Here is a tiny trained network, its code and every weight. The questions are about switching its units off for an input and a target symbol, where a switched-off unit gives its printed mean instead of its output.

import numpy as np


def w(rows, s, z=0):
    codes = np.array(rows[::2]) - 128.0
    scale = np.full(codes.shape[1], s)
    scale[-1] = z or s
    return codes * scale


def norm(h):
    return h / np.sqrt((h * h).mean(-1, keepdims=True) + 1e-5)


def f(y):
    return np.maximum(y, 0)


def softmax(a):
    e = np.exp(a - a.max(-1, keepdims=True))
    return e / e.sum(-1, keepdims=True)


def log_softmax(a):
    a = a - a.max(-1, keepdims=True)
    return a - np.log(np.exp(a).sum(-1, keepdims=True))


def net(x, mask):
    ids = ['ΓΔΦΨαβεζηθμπστω'.index(c) for c in x.split()]
    T = len(ids)
    res = E[ids] + P[:T]
    r = norm(res)
    for j in range(2):
        rows = slice(2 * j, 2 * j + 2)
        q, k, v = (r @ M[0][rows].T for M in (Q, K, V))
        z = softmax(np.where(np.tri(T) > 0, q @ k.T / 2**0.5, -1e9)) @ v
        o = O[0][rows]
        res = res + np.where(mask[j], z, o[:, -1]) @ o[:, :-1]
    y = f(norm(res) @ A[0][:, :-1].T + A[0][:, -1])
    res = res + np.where(mask[2:10], y, B[0][:, -1]) @ B[0][:, :-1]
    return log_softmax(norm(res)[-1] @ U[:, :-1].T + U[:, -1])


Q, K, V, O, A, B = {}, {}, {}, {}, {}, {}
E = w([
[150,123,145,144,123],'Γ',
[152,175,149,96,139],'Δ',
[29,102,135,148,117],'Φ',
[155,162,162,127,133],'Ψ',
[157,108,151,135,119],'α',
[151,167,150,99,141],'β',
[172,180,61,124,155],'ε',
[106,143,84,26,162],'ζ',
[203,89,115,81,126],'η',
[148,130,189,7,133],'θ',
[221,129,230,212,121],'μ',
[109,101,86,145,30],'π',
[158,115,148,141,123],'σ',
[148,169,152,110,136],'τ',
[148,107,116,123,209],'ω',
],0.021)
P = w([
[176,171,254,245,139],'0',
[163,170,232,217,135],'1',
[153,164,214,200,129],'2',
[141,160,196,184,127],'3',
[137,149,189,165,131],'4',
[130,146,178,144,138],'5',
[126,141,169,125,140],'6',
[122,126,164,109,137],'7',
[120,129,152,89,144],'8',
[114,104,145,69,140],'9',
[117,111,145,78,131],'10',
],0.0084)
Q[0] = w([
[107,125,149,105,126],'h1',
[155,123,194,93,103],'h1',
[158,134,121,110,84],'h2',
[5,107,87,158,109],'h2',
],0.018)
K[0] = w([
[99,61,133,94,99],'h1',
[98,54,98,58,124],'h1',
[107,150,112,30,91],'h2',
[174,181,248,223,102],'h2',
],0.013)
V[0] = w([
[230,105,136,72,197],'h1',
[132,82,127,162,199],'h1',
[22,62,245,133,254],'h2',
[126,90,207,68,26],'h2',
],0.0092)
O[0] = w([
[238,120,20,2,189,254],'h1',
[180,112,15,184,188,105],'h1',
[102,107,200,48,251,189],'h2',
[191,36,220,47,1,150],'h2',
],0.0098,0.0047)
A[0] = w([
[160,178,161,116,186,192],'n1',
[100,37,26,98,160,167],'n2',
[2,93,107,159,212,147],'n3',
[94,185,106,62,154,101],'n4',
[154,177,167,181,113,129],'n5',
[9,61,195,58,103,253],'n6',
[171,58,153,204,27,193],'n7',
[98,130,50,75,253,209],'n8',
],0.0097,0.0071)
B[0] = w([
[84,121,113,174,126,227],'n1',
[57,205,116,89,102,175],'n2',
[152,136,188,103,246,158],'n3',
[93,87,85,80,108,169],'n4',
[169,133,62,120,61,148],'n5',
[1,182,139,171,119,229],'n6',
[36,103,47,106,134,177],'n7',
[24,151,77,89,102,245],'n8',
],0.0093,0.011)
U = w([
[125,77,92,160,153,123],'Γ',
[164,186,127,89,122,44],'Δ',
[58,126,224,165,168,77],'Φ',
[155,190,177,146,138,151],'Ψ',
[111,25,128,106,173,93],'α',
[141,161,142,99,144,59],'β',
[145,214,38,176,124,122],'ε',
[126,121,122,113,144,2],'ζ',
[203,92,67,63,98,221],'η',
[142,88,224,27,108,148],'θ',
[157,116,121,146,140,224],'μ',
[84,125,127,149,16,115],'π',
[132,29,97,129,178,107],'σ',
[140,213,155,126,128,36],'τ',
[122,116,102,121,249,203],'ω',
],0.012,0.004)

Each question gives the input, a string of symbols that net reads in full, and the target symbol t.
The units are the heads (2 rows each of Q, K, V and O) and the neurons (one row each of A and B). Each row of codes is followed by its name. A weight is (code - 128) times the scale printed after its matrix; where a second scale follows, it is the last column's (O, A, B and U).
mask holds one flag per unit, heads first, then neurons. A switched-off unit (its flag False) gives its mean, the last column of its rows in O or B, instead of its output. The means were averaged over made-up inputs and are rounded, as every weight is.
A unit's drop is (log p(t) with every unit on - log p(t) with that unit switched off) / (log p(t) with every unit on - log p(t) with every unit switched off).
The circuit of an input: a set's keep is (log p(t) with only the set's units on - log p(t) with every unit switched off) / (log p(t) with every unit on - log p(t) with every unit switched off). Starting from all 10 units, units are removed one at a time, each time the one whose removal leaves the highest keep (on an exact tie, the one counted first), for as long as the keep stays at least 0.8.
units of the circuit, in order: the units of the circuit, biggest drop first
unit that matters most: the unit with the biggest drop
k most important neurons: the k neurons with the biggest drops, biggest first
drop of u: that unit's drop, to one decimal
input τ α σ θ Γ, target θ: units of the circuit, in order	(h2)
input β ω ε σ η β, target η: units of the circuit, in order	(h2 h1)
input ω α Φ Φ τ, target Φ: units of the circuit, in order	(h1 h2)
input μ Ψ π π β σ Φ, target Φ: 2 most important neurons	(n3 n8)
input Δ π η μ μ, target η: units of the circuit, in order	(n6 h2 h1)
input α β σ, target σ: 2 most important neurons	(n6 n8)
input θ τ ε θ Γ, target θ: units of the circuit, in order	(h2 n8)
input π η Ψ, target η: units of the circuit, in order	(h2 n6 h1)
input Δ ζ Γ, target ω: units of the circuit, in order	(n6 h2)
input Γ β σ, target σ: 3 most important neurons	(n6 n8 n7)
input σ Ψ Γ Ψ, target Ψ: 3 most important neurons	(n8 n6 n7)
input σ ω π ω τ β Ψ π θ σ, target θ: 2 most important neurons	(n8 n1)
input μ θ ε Φ β Ψ, target Φ: units of the circuit, in order	(h1 n8)
input Φ Γ ε η θ Φ Φ β, target Φ: unit that matters most	h1
input Φ ε Ψ, target ε: 2 most important neurons	(n5 n6)
input α θ τ μ μ η Φ σ θ ω σ, target ω: drop of h2	1.1
input η β θ Φ Δ η θ θ π Δ, target π: drop of h2	0.6
input Δ σ Ψ ε Δ η, target η: drop of h2	0.3
input π Ψ Ψ ε Ψ Γ, target ε: drop of n4	0.0
input σ μ τ ε Φ Δ Φ Γ, target Φ: unit that matters most	h1
